(142): [  0.0  25.6 -51.5 -55.2]
(210): [ 31.9  24.8 -52.7 -53.3]
(3): [ 63.8 -57.2  25.3  -3.2]
(16): [ 63.8 -37.8  29.1  34.6]
(176): [ 31.9  24.8 -52.7  78.4]
(99): [ 63.8  24.8 -53.5 -21.8]
(106): [ 31.9  25.2 -53.6  -6.3]
(198): [  0.0 -83.3  18.7  38.8]
Table of tags by key:
[-6.2] -> j_755
[-55.2] -> j_556
[-6.3] -> j_420
[-21.8] -> j_124
[78.4] -> j_80
[31.9] -> j_865
[78.3] -> j_3
key (176) 4: 
j_80
find: [ 63.8  24.8 -53.5 -21.8]
(99)
find: [ 31.9  24.8 -52.7  78.4]
(176)
find: [ 63.8 -37.8  29.1  34.6]
(16)
find: [ 63.8 -57.2  25.3  -3.2]
(3)
find: [ 31.9  24.8 -52.7 -53.3]
(210)

(176): [ 30.3 -46.7   2.1   8.4]
(138): [-28.0 -46.7   2.1   8.4]
(142): [86.0  6.2 35.7 59.0]
Table of tags by key:
[8.4] -> j_149
[30.3] -> j_55
[59.0] -> j_550
key (176) 4: 
j_149
find: [-28.0 -46.7   2.1   8.4]
(138)
find: [ 30.3 -46.7   2.1   8.4]
(176)

(138): [-16.6 -61.9 -14.8  37.1  -4.9 -16.6  -3.5 -43.9  42.7 -26.3  -5.0 -37.5
   6.0 -28.7 -31.8 -28.6 -19.1]
(3): [ 16.3  69.7  22.2 -29.3  14.0  31.4  19.2  60.8 -47.5  38.1  31.3  51.5
  10.0  55.3  49.7  41.2  34.8]
(99): [-15.3 -61.7 -13.5  46.2   1.4 -14.9   4.1 -43.3  50.2 -26.6   1.1 -34.9
  15.5 -25.5 -25.4 -24.4 -17.0]
(214): [-18.2 -48.5 -18.3  13.3  -9.4 -18.0  -5.8 -39.2  22.9 -27.4 -14.8 -30.1
  -1.9 -29.7 -27.7 -28.0 -20.4]
(210): [-13.5 -48.3 -13.2  27.4  -6.8 -16.8  -8.5 -35.7  30.7 -21.9  -7.7 -32.7
   0.0 -26.0 -28.0 -23.6 -18.4]
(142): [24.3 31.2 22.5  1.8 15.8 22.9 15.6 25.1  9.5 24.6 10.1 25.9  9.5 18.2
 18.2 19.1 22.0]
(106): [ 11.2  73.9  21.8 -34.8  12.5  35.4  21.1  69.2 -62.0  41.9  41.4  56.4
  11.3  68.0  56.2  44.9  39.5]
(16): [-13.7 -67.9 -11.3  56.8   0.5 -15.6  -0.8 -45.1  57.8 -24.6   3.7 -41.2
  13.9 -26.6 -31.3 -25.7 -17.8]
(100): [ 22.4  52.7  22.4 -14.6  13.2  24.1  12.1  42.5 -19.4  31.3  16.1  36.4
   5.3  32.7  31.3  30.1  25.6]
(176): [-19.1 -58.6 -15.9  35.3  -2.6 -14.9   1.9 -40.5  37.6 -26.5   0.1 -32.9
  11.1 -22.8 -24.7 -25.2 -16.9]
(198): [-19.2 -57.0 -16.7  33.1  -3.8 -16.7  -0.4 -40.4  35.2 -27.1  -2.1 -33.4
   8.9 -24.2 -25.2 -25.2 -18.4]
(105): [-13.3 -64.7 -13.9  49.7  -0.9 -19.7  -3.1 -47.6  55.1 -28.3  -5.0 -41.3
  10.3 -33.2 -32.2 -27.0 -21.8]
tags:
[-0.8] -> j_923
[1.9] -> j_723
[56.7] -> j_972
[56.8] -> j_282
[27.4] -> j_718
[37.1] -> j_404
[-41.2] -> j_872
[1.8] -> j_429
key (16) 4: 
j_282
find: [-13.7 -67.9 -11.3  56.8   0.5 -15.6  -0.8 -45.1  57.8 -24.6   3.7 -41.2
  13.9 -26.6 -31.3 -25.7 -17.8]
(16)
find: [-15.3 -61.7 -13.5  46.2   1.4 -14.9   4.1 -43.3  50.2 -26.6   1.1 -34.9
  15.5 -25.5 -25.4 -24.4 -17.0]
(99)
find: [-18.2 -48.5 -18.3  13.3  -9.4 -18.0  -5.8 -39.2  22.9 -27.4 -14.8 -30.1
  -1.9 -29.7 -27.7 -28.0 -20.4]
(214)
find: [ 16.3  69.7  22.2 -29.3  14.0  31.4  19.2  60.8 -47.5  38.1  31.3  51.5
  10.0  55.3  49.7  41.2  34.8]
(3)
find: [ 11.2  73.9  21.8 -34.8  12.5  35.4  21.1  69.2 -62.0  41.9  41.4  56.4
  11.3  68.0  56.2  44.9  39.5]
(106)

(142): [-86.3  49.1  63.4 -75.4  52.2 -73.4 -51.8  67.2 -76.4 -70.5 -83.6  60.4
  69.4 -86.5  76.8  59.6 -72.0 -90.5  56.4  53.1 -70.1  50.8 -74.6 -75.2
  69.1 -67.2 -39.6 -64.3  55.4  59.6 -73.6]
(210): [-76.7  51.4  76.7 -71.7  71.4 -73.3 -60.1  52.5 -81.3 -75.5 -69.7  70.4
  56.0 -78.4  71.8  61.8 -78.4 -90.5  63.2  61.6 -69.9  68.3 -70.9 -65.8
  63.0 -89.5 -52.9 -50.3  56.0  72.7 -71.8]
(3): [ 73.0 -59.4 -69.7  56.3 -48.3  58.5  42.0 -58.7  80.5  65.3  74.5 -57.6
 -58.4  70.1 -46.6 -47.1  75.3  72.5 -59.7 -44.5  69.9 -40.5  74.6  67.3
 -55.3  55.5  40.4  68.4 -59.8 -55.3  70.8]
Table of tags by key:
[-86.4] -> j_960
[-70.1] -> j_827
[-86.5] -> j_662
[-78.4] -> j_767
[-78.3] -> j_863
key (142) 14: 
j_662
find: [ 73.0 -59.4 -69.7  56.3 -48.3  58.5  42.0 -58.7  80.5  65.3  74.5 -57.6
 -58.4  70.1 -46.6 -47.1  75.3  72.5 -59.7 -44.5  69.9 -40.5  74.6  67.3
 -55.3  55.5  40.4  68.4 -59.8 -55.3  70.8]
(3)

